Below are the code and all the weights of a small trained network. Each question names an input and a class and asks about switching units off, where a switched-off unit gives its printed mean instead of its output.

import numpy as np


def w(rows, s, z=0):
    codes = np.array(rows[::2]) - 128.0
    scale = np.full(codes.shape[1], s)
    scale[-1] = z or s
    return codes * scale


def f(y):
    return np.maximum(y, 0)


def log_softmax(a):
    a = a - a.max(-1, keepdims=True)
    return a - np.log(np.exp(a).sum(-1, keepdims=True))


def net(x, mask):
    res = np.array(x, float).reshape(1, 4) / 4 @ E
    y = f(res @ A[0][:, :-1].T + A[0][:, -1])
    res = res + np.where(mask, y, B[0][:, -1]) @ B[0][:, :-1]
    return log_softmax(res[-1] @ U[:, :-1].T + U[:, -1])


A, B = {}, {}
E = w([
[141,122,245,111,130,152,236,177,88,132],'x0',
[130,153,167,187,108,202,127,48,144,148],'x1',
[62,130,170,225,206,113,118,167,161,90],'x2',
[61,216,102,138,75,132,132,171,111,204],'x3',
],0.012)
A[0] = w([
[83,144,173,193,200,124,167,195,158,97,3],'n0',
[161,157,200,123,142,146,253,185,65,103,7],'n1',
[136,120,106,100,146,56,157,217,85,130,48],'n2',
[139,156,172,187,114,214,142,55,135,163,37],'n3',
[202,45,174,118,171,128,148,99,131,69,50],'n4',
[200,125,115,41,64,142,183,104,79,159,4],'n5',
[106,207,135,135,105,144,175,189,92,158,51],'n6',
],0.012,0.0064)
B[0] = w([
[128,115,204,142,69,209,39,101,94,126,214],'n0',
[170,201,30,128,162,101,93,120,132,28,251],'n1',
[245,99,217,69,126,96,177,147,125,149,202],'n2',
[232,77,170,70,158,78,168,187,168,131,214],'n3',
[81,193,118,142,107,90,155,69,121,249,243],'n4',
[74,76,191,183,119,175,33,113,87,100,252],'n5',
[95,157,110,158,110,79,158,68,103,216,191],'n6',
],0.011,0.014)
U = w([
[76,88,190,178,93,200,45,121,104,99,83],'0',
[144,174,12,141,141,105,89,115,159,60,202],'1',
[76,188,117,159,115,96,173,100,121,254,88],'2',
[187,58,184,80,128,109,191,168,156,139,103],'3',
[60,131,111,85,135,192,220,101,125,72,250],'4',
[50,92,70,135,131,153,199,188,177,69,88],'5',
],0.0098,0.018)

Each question gives the input, the list of numbers given to net, and the class t.
The units are the neurons (one row each of A and B). Each row of codes is followed by its name. A weight is (code - 128) times the scale printed after its matrix; where a second scale follows, it is the last column's (A, B and U).
mask holds one flag per neuron, in row order. A switched-off neuron (its flag False) gives its mean, the last column of its row in B, instead of its output. The means were averaged over made-up inputs and are rounded, as every weight is.
A unit's drop is (log p(t) with every unit on - log p(t) with that unit switched off) / (log p(t) with every unit on - log p(t) with every unit switched off).
The circuit of an input: a set's keep is (log p(t) with only the set's units on - log p(t) with every unit switched off) / (log p(t) with every unit on - log p(t) with every unit switched off). Starting from all 7 units, units are removed one at a time, each time the one whose removal leaves the highest keep (on an exact tie, the one counted first), for as long as the keep stays at least 0.8.
circuit, biggest first: the units of the circuit, biggest drop first
most important unit: the unit with the biggest drop
k most important neurons: the k neurons with the biggest drops, biggest first
drop of u: that unit's drop, to one decimal
input [-1,-8,-6,4], class 3: most important unit => n2
input [2,1,2,1], class 4: 3 most important neurons => (n5 n4 n1)
input [7,-6,7,-1], class 0: 2 most important neurons => (n0 n3)
input [-2,-1,-5,3], class 0: 3 most important neurons => (n1 n4 n5)
input [-4,7,-1,-7], class 2: 3 most important neurons => (n4 n2 n1)
input [-5,4,-6,5], class 0: circuit, biggest first => (n1 n4)
input [-5,7,-5,-6], class 3: 2 most important neurons => (n3 n1)
input [2,-1,2,2], class 4: circuit, biggest first => (n5 n4 n3)
input [-5,3,-6,-4], class 0: 2 most important neurons => (n1 n5)
input [-7,-5,0,-8], class 2: circuit, biggest first => (n4 n1)
input [5,-4,-4,5], class 1: 2 most important neurons => (n1 n4)
input [1,-4,3,-1], class 3: 3 most important neurons => (n5 n2 n1)
input [3,6,-4,-6], class 2: 3 most important neurons => (n4 n2 n0)
input [1,4,0,-1], class 3: 2 most important neurons => (n1 n3)
input [0,8,7,7], class 3: most important unit => n3
input [6,-3,-6,-4], class 0: 2 most important neurons => (n5 n3)
input [-5,-4,-8,7], class 0: 2 most important neurons => (n5 n4)
input [7,8,-8,-8], class 0: drop of n0 => -0.1
input [7,3,-4,6], class 1: drop of n4 => 0.2
input [8,-1,-1,5], class 1: drop of n1 => 1.8
input [-1,-7,-1,-2], class 3: circuit, biggest first => (n2)
